Below are the code and all the weights of a small trained network. Each question names an input and a target symbol and asks about switching units off, where a switched-off unit gives its printed mean instead of its output.

import numpy as np


def w(rows, s, z=0):
    codes = np.array(rows[::2]) - 128.0
    scale = np.full(codes.shape[1], s)
    scale[-1] = z or s
    return codes * scale


def f(y):
    return np.maximum(y, 0)


def softmax(a):
    e = np.exp(a - a.max(-1, keepdims=True))
    return e / e.sum(-1, keepdims=True)


def log_softmax(a):
    a = a - a.max(-1, keepdims=True)
    return a - np.log(np.exp(a).sum(-1, keepdims=True))


def net(x, mask):
    ids = ['ΞΠΣΩαεζμτφ'.index(c) for c in x.split()]
    T = len(ids)
    res = E[ids] + P[:T]
    r = res
    for j in range(2):
        rows = slice(4 * j, 4 * j + 4)
        q, k, v = (r @ M[0][rows].T for M in (Q, K, V))
        z = softmax(np.where(np.tri(T) > 0, q @ k.T / 4**0.5, -1e9)) @ v
        o = O[0][rows]
        res = res + np.where(mask[j], z, o[:, -1]) @ o[:, :-1]
    y = f(res @ A[0][:, :-1].T + A[0][:, -1])
    res = res + np.where(mask[2:14], y, B[0][:, -1]) @ B[0][:, :-1]
    return log_softmax(res[-1] @ U[:, :-1].T + U[:, -1])


Q, K, V, O, A, B = {}, {}, {}, {}, {}, {}
E = w([
[203,125,87,130],'Ξ',
[150,165,82,58],'Π',
[95,152,77,101],'Σ',
[227,101,69,113],'Ω',
[79,100,96,150],'α',
[105,98,154,105],'ε',
[25,107,134,119],'ζ',
[195,70,2,181],'μ',
[170,163,133,204],'τ',
[128,46,196,136],'φ',
],0.016)
P = w([
[92,135,66,87],'0',
[184,82,91,171],'1',
[144,133,71,168],'2',
[176,118,45,153],'3',
[67,134,170,167],'4',
[127,112,115,126],'5',
[88,125,150,137],'6',
[128,126,105,127],'7',
[122,151,138,156],'8',
[105,137,100,148],'9',
[65,140,157,146],'10',
[1,109,157,141],'11',
],0.0092)
Q[0] = w([
[176,154,76,54],'h1',
[52,207,123,184],'h1',
[105,84,132,169],'h1',
[254,165,174,72],'h1',
[151,216,177,91],'h2',
[113,194,106,135],'h2',
[101,147,250,111],'h2',
[133,72,138,122],'h2',
],0.0091)
K[0] = w([
[92,208,33,152],'h1',
[177,108,94,23],'h1',
[105,145,214,163],'h1',
[142,62,124,113],'h1',
[122,92,193,161],'h2',
[43,40,161,207],'h2',
[176,119,114,255],'h2',
[97,208,128,130],'h2',
],0.0091)
V[0] = w([
[106,204,104,145],'h1',
[117,126,154,112],'h1',
[122,242,23,199],'h1',
[171,67,131,143],'h1',
[182,166,95,18],'h2',
[2,230,5,78],'h2',
[166,113,157,79],'h2',
[212,127,145,103],'h2',
],0.0094)
O[0] = w([
[148,169,171,97,123],'h1',
[155,93,77,117,105],'h1',
[79,139,187,129,185],'h1',
[66,96,11,95,145],'h1',
[103,254,95,156,141],'h2',
[177,153,194,155,254],'h2',
[107,131,75,167,96],'h2',
[101,193,39,125,91],'h2',
],0.009,0.0076)
A[0] = w([
[134,85,152,74,216],'n1',
[44,253,73,138,132],'n2',
[111,230,127,197,56],'n3',
[112,175,77,52,26],'n4',
[116,64,101,191,112],'n5',
[196,32,184,147,158],'n6',
[112,141,110,66,14],'n7',
[148,228,166,170,4],'n8',
[193,122,158,95,63],'n9',
[162,116,126,192,43],'n10',
[33,116,133,140,176],'n11',
[180,126,102,142,119],'n12',
],0.011,0.0044)
B[0] = w([
[103,151,84,193,194],'n1',
[184,106,133,178,212],'n2',
[145,116,102,77,179],'n3',
[150,101,104,194,141],'n4',
[138,181,94,39,178],'n5',
[3,133,81,95,255],'n6',
[84,68,144,139,130],'n7',
[110,87,174,65,168],'n8',
[75,96,207,132,163],'n9',
[58,200,157,138,156],'n10',
[224,147,142,156,214],'n11',
[115,129,192,160,164],'n12',
],0.0082,0.0077)
U = w([
[121,122,102,81,141],'Ξ',
[122,37,145,105,96],'Π',
[126,115,128,150,224],'Σ',
[2,62,170,215,42],'Ω',
[97,85,26,64,29],'α',
[101,105,237,179,149],'ε',
[117,101,49,216,171],'ζ',
[26,93,150,195,254],'μ',
[153,107,134,114,7],'τ',
[105,247,86,220,179],'φ',
],0.0066,0.0039)

Each question gives the input, a string of symbols that net reads in full, and the target symbol t.
The units are the heads (4 rows each of Q, K, V and O) and the neurons (one row each of A and B). Each row of codes is followed by its name. A weight is (code - 128) times the scale printed after its matrix; where a second scale follows, it is the last column's (O, A, B and U).
mask holds one flag per unit, heads first, then neurons. A switched-off unit (its flag False) gives its mean, the last column of its rows in O or B, instead of its output. The means were averaged over made-up inputs and are rounded, as every weight is.
A unit's drop is (log p(t) with every unit on - log p(t) with that unit switched off) / (log p(t) with every unit on - log p(t) with every unit switched off).
The circuit of an input: a set's keep is (log p(t) with only the set's units on - log p(t) with every unit switched off) / (log p(t) with every unit on - log p(t) with every unit switched off). Starting from the 12 units with the biggest drops (on a tie, the unit counted first), units are removed one at a time, each time the one whose removal leaves the highest keep (on an exact tie, the one counted first), for as long as the keep stays at least 0.8.
circuit, biggest first: the units of the circuit, biggest drop first
unit that matters most: the unit with the biggest drop
k most important neurons: the k neurons with the biggest drops, biggest first
drop of u: that unit's drop, to one decimal
input Ξ μ Π α Σ Σ τ Σ α α ε ζ, target ε: unit that matters most : n11
input Ω ε μ Ω Ω Ξ ζ, target ζ: circuit, biggest first : h2, n2, h1, n11
input ζ μ Ω, target Ω: circuit, biggest first : h2, n6, n9
input Σ Σ Ξ, target ε: 2 most important neurons : n8, n9
input Ω ζ α ε Π α ζ μ, target φ: circuit, biggest first : h2, n10
input τ μ α ζ ζ α Ξ, target Ω: circuit, biggest first : h2, n6, n9, n11
input ζ Ξ ζ α, target Ω: circuit, biggest first : h2, n6, n11
input φ α α, target α: circuit, biggest first : h2, n5, h1
input Σ Ξ Σ, target ε: circuit, biggest first : h1, h2, n8
input ζ Ξ φ φ α τ α μ, target μ: circuit, biggest first : h2, n6, n10
input Ω φ Σ, target ζ: circuit, biggest first : h2, n2, n4
input Σ ζ Ξ Ξ, target ε: circuit, biggest first : h2, n9, n12
input Σ ζ Π, target ε: circuit, biggest first : h1, h2, n9
input ζ Σ ζ α α Ξ, target Ω: 2 most important neurons : n6, n9
input α ε Σ ζ φ τ α ε α Ω, target μ: 3 most important neurons : n6, n9, n11
input ζ ε Π, target ε: most important neuron : n9
input ζ φ ζ ζ ε τ α φ μ α φ, target α: 2 most important neurons : n5, n6
input ζ α α τ, target Ω: drop of h2 : 0.6
input ζ α Ξ Ω, target Ω: drop of h1 : 0.0
input ζ τ α μ, target Ω: drop of n9 : 0.1
input Ξ Ξ Ω Ξ ζ, target φ: most important neuron : n11
